Here is a tiny trained network, its code and every weight. The questions are about switching its units off for an input and a target symbol, where a switched-off unit gives its printed mean instead of its output.

import numpy as np


def w(rows, s, z=0):
    codes = np.array(rows[::2]) - 128.0
    scale = np.full(codes.shape[1], s)
    scale[-1] = z or s
    return codes * scale


def f(y):
    return y / 2 * (1 + np.tanh(0.7978845608 * (y + 0.044715 * y**3)))


def softmax(a):
    e = np.exp(a - a.max(-1, keepdims=True))
    return e / e.sum(-1, keepdims=True)


def log_softmax(a):
    a = a - a.max(-1, keepdims=True)
    return a - np.log(np.exp(a).sum(-1, keepdims=True))


def net(x, mask):
    ids = ['ΘΨαγδεζηλφω'.index(c) for c in x.split()]
    T = len(ids)
    res = E[ids] + P[:T]
    u = 0
    for l in range(3):
        r = res
        for j in range(3):
            rows = slice(2 * j, 2 * j + 2)
            q, k, v = (r @ M[l][rows].T for M in (Q, K, V))
            z = softmax(np.where(np.tri(T) > 0, q @ k.T / 2**0.5, -1e9)) @ v
            o = O[l][rows]
            res = res + np.where(mask[u + j], z, o[:, -1]) @ o[:, :-1]
        u += 3
        y = f(res @ A[l][:, :-1].T + A[l][:, -1])
        res = res + np.where(mask[u : u + 4], y, B[l][:, -1]) @ B[l][:, :-1]
        u += 4
    return log_softmax(res[-1] @ U[:, :-1].T + U[:, -1])


Q, K, V, O, A, B = {}, {}, {}, {}, {}, {}
E = w([
[182,121,38],'Θ',
[105,172,154],'Ψ',
[112,164,152],'α',
[106,105,140],'γ',
[114,191,142],'δ',
[130,136,157],'ε',
[148,139,167],'ζ',
[250,97,148],'η',
[136,130,154],'λ',
[168,135,167],'φ',
[108,160,145],'ω',
],0.024)
P = w([
[93,155,45],'0',
[109,104,178],'1',
[33,148,173],'2',
[62,99,197],'3',
[91,61,199],'4',
[103,52,175],'5',
[83,72,134],'6',
[74,90,121],'7',
[53,120,95],'8',
[80,96,91],'9',
[165,2,125],'10',
[146,21,109],'11',
[42,163,53],'12',
],0.0053)
Q[0] = w([
[127,97,140],'0.h1',
[89,126,77],'0.h1',
[171,97,36],'0.h2',
[78,139,110],'0.h2',
[59,101,2],'0.h3',
[41,30,104],'0.h3',
],0.0095)
K[0] = w([
[226,102,158],'0.h1',
[151,167,7],'0.h1',
[150,196,95],'0.h2',
[134,148,67],'0.h2',
[76,182,115],'0.h3',
[117,95,99],'0.h3',
],0.013)
V[0] = w([
[213,179,36],'0.h1',
[138,139,25],'0.h1',
[190,73,123],'0.h2',
[90,6,161],'0.h2',
[254,45,232],'0.h3',
[73,189,63],'0.h3',
],0.0067)
O[0] = w([
[157,22,165,146],'0.h1',
[166,83,255,114],'0.h1',
[84,96,142,144],'0.h2',
[101,166,149,131],'0.h2',
[89,166,114,254],'0.h3',
[134,26,102,63],'0.h3',
],0.006,0.0052)
A[0] = w([
[1,60,162,234],'0.n1',
[110,215,103,113],'0.n2',
[144,121,166,4],'0.n3',
[24,88,82,174],'0.n4',
],0.0074,0.0023)
B[0] = w([
[163,187,183,255],'0.n1',
[225,39,203,208],'0.n2',
[35,98,186,96],'0.n3',
[135,65,254,184],'0.n4',
],0.0062,0.003)
Q[1] = w([
[104,95,190],'1.h1',
[73,99,195],'1.h1',
[182,100,100],'1.h2',
[95,122,144],'1.h2',
[51,44,95],'1.h3',
[178,8,185],'1.h3',
],0.012)
K[1] = w([
[66,95,215],'1.h1',
[190,144,50],'1.h1',
[134,155,107],'1.h2',
[110,165,171],'1.h2',
[158,151,244],'1.h3',
[171,153,182],'1.h3',
],0.011)
V[1] = w([
[202,95,201],'1.h1',
[93,98,101],'1.h1',
[138,74,119],'1.h2',
[134,107,247],'1.h2',
[129,93,85],'1.h3',
[118,120,102],'1.h3',
],0.013)
O[1] = w([
[164,155,114,254],'1.h1',
[253,183,9,56],'1.h1',
[31,233,201,110],'1.h2',
[28,147,30,249],'1.h2',
[187,31,108,117],'1.h3',
[22,62,62,105],'1.h3',
],0.0049,0.0052)
A[1] = w([
[173,252,118,170],'1.n1',
[113,44,215,184],'1.n2',
[150,56,137,253],'1.n3',
[2,137,202,35],'1.n4',
],0.0094,0.0027)
B[1] = w([
[100,1,146,207],'1.n1',
[8,176,124,180],'1.n2',
[135,244,152,178],'1.n3',
[192,85,108,253],'1.n4',
],0.0096,0.0046)
Q[2] = w([
[99,108,92],'2.h1',
[14,85,130],'2.h1',
[191,175,62],'2.h2',
[6,99,183],'2.h2',
[114,167,191],'2.h3',
[138,85,134],'2.h3',
],0.014)
K[2] = w([
[220,85,87],'2.h1',
[83,155,79],'2.h1',
[13,172,164],'2.h2',
[246,151,122],'2.h2',
[113,212,81],'2.h3',
[97,121,112],'2.h3',
],0.013)
V[2] = w([
[182,83,60],'2.h1',
[247,122,151],'2.h1',
[174,125,123],'2.h2',
[105,194,72],'2.h2',
[117,142,207],'2.h3',
[65,220,180],'2.h3',
],0.015)
O[2] = w([
[242,184,165,13],'2.h1',
[196,199,216,137],'2.h1',
[239,124,147,198],'2.h2',
[80,201,114,1],'2.h2',
[216,95,24,251],'2.h3',
[146,137,1,168],'2.h3',
],0.0072,0.0033)
A[2] = w([
[254,208,154,1],'2.n1',
[68,13,110,57],'2.n2',
[142,104,92,65],'2.n3',
[188,55,147,23],'2.n4',
],0.0089,0.0064)
B[2] = w([
[34,78,104,220],'2.n1',
[21,208,155,254],'2.n2',
[53,2,22,107],'2.n3',
[148,49,61,155],'2.n4',
],0.0081,0.0031)
U = w([
[182,251,109,254],'Θ',
[128,119,119,43],'Ψ',
[133,131,110,45],'α',
[56,73,89,181],'γ',
[125,168,246,200],'δ',
[139,140,57,207],'ε',
[135,121,115,52],'ζ',
[160,24,162,105],'η',
[135,158,103,111],'λ',
[136,116,190,117],'φ',
[136,145,99,81],'ω',
],0.014,0.0048)

Each question gives the input, a string of symbols that net reads in full, and the target symbol t.
The units are the heads (2 rows each of Q, K, V and O) and the neurons (one row each of A and B). Each row of codes is followed by its name. A weight is (code - 128) times the scale printed after its matrix; where a second scale follows, it is the last column's (O, A, B and U).
mask holds one flag per unit, layer by layer, with each layer's heads first. A switched-off unit (its flag False) gives its mean, the last column of its rows in O or B, instead of its output. The means were averaged over made-up inputs and are rounded, as every weight is.
A unit's drop is (log p(t) with every unit on - log p(t) with that unit switched off) / (log p(t) with every unit on - log p(t) with every unit switched off).
The circuit of an input: a set's keep is (log p(t) with only the set's units on - log p(t) with every unit switched off) / (log p(t) with every unit on - log p(t) with every unit switched off). Starting from the 12 units with the biggest drops (on a tie, the unit counted first), units are removed one at a time, each time the one whose removal leaves the highest keep (on an exact tie, the one counted first), for as long as the keep stays at least 0.8.
units of the circuit, in order: the units of the circuit, biggest drop first
unit that matters most: the unit with the biggest drop
top k neurons: the k neurons with the biggest drops, biggest first
top k neurons in layer l: the k neurons of layer l with the biggest drops, biggest first
heads that matter: for each layer, one digit per head in row order, 1 if its drop is at least 0.15 and else 0, layers parted by /
input Θ Θ η Θ γ, target δ: unit that matters most : 1.h1
input φ ζ λ Θ ζ Θ γ η λ η η δ, target η: units of the circuit, in order : 2.h2; 1.n1
input ε λ γ ε δ γ φ ε η ε η δ, target η: units of the circuit, in order : 1.n1; 2.h2
input γ Ψ δ γ η η δ φ η Θ λ, target δ: units of the circuit, in order : 2.h3; 1.n4; 1.n1
input η η η δ λ, target η: top 2 neurons : 1.n4; 1.n1
input η ω Ψ, target η: top 3 neurons : 1.n4; 1.n1; 1.n2
input δ ζ δ γ ω, target γ: heads that matter : 000 / 100 / 100
input ω η γ Ψ α ζ γ ζ γ γ ω α, target γ: top 2 neurons in layer 2 : 2.n2; 2.n3
input Ψ γ δ ω ω γ γ γ Ψ ζ, target γ: heads that matter : 000 / 000 / 100
input η φ η φ, target η: top 3 neurons : 1.n1; 1.n2; 2.n4
input ω η ζ Θ γ, target δ: top 4 neurons : 1.n4; 0.n1; 0.n2; 1.n3
input η Ψ ε, target η: top 3 neurons : 1.n4; 1.n1; 1.n2
input γ ε φ γ φ η γ Ψ, target γ: heads that matter : 001 / 000 / 100
input ω Θ φ Θ φ φ, target Θ: top 2 neurons : 1.n4; 1.n3
input α Θ η, target δ: top neuron in layer 1 : 1.n3
input η δ γ γ ω φ γ ε, target γ: top 3 neurons : 1.n1; 2.n2; 0.n4
input ε γ α γ Ψ γ ε φ, target γ: heads that matter : 000 / 000 / 100
input γ δ Ψ η δ ζ, target η: top 3 neurons : 1.n2; 1.n1; 1.n3
input Θ Θ φ ω ε, target Θ: top 2 neurons : 1.n3; 1.n2
input η φ δ ω ω α η Θ, target η: heads that matter : 000 / 001 / 011
input α φ γ Ψ γ γ ζ Θ Ψ Θ, target Θ: heads that matter : 101 / 010 / 010
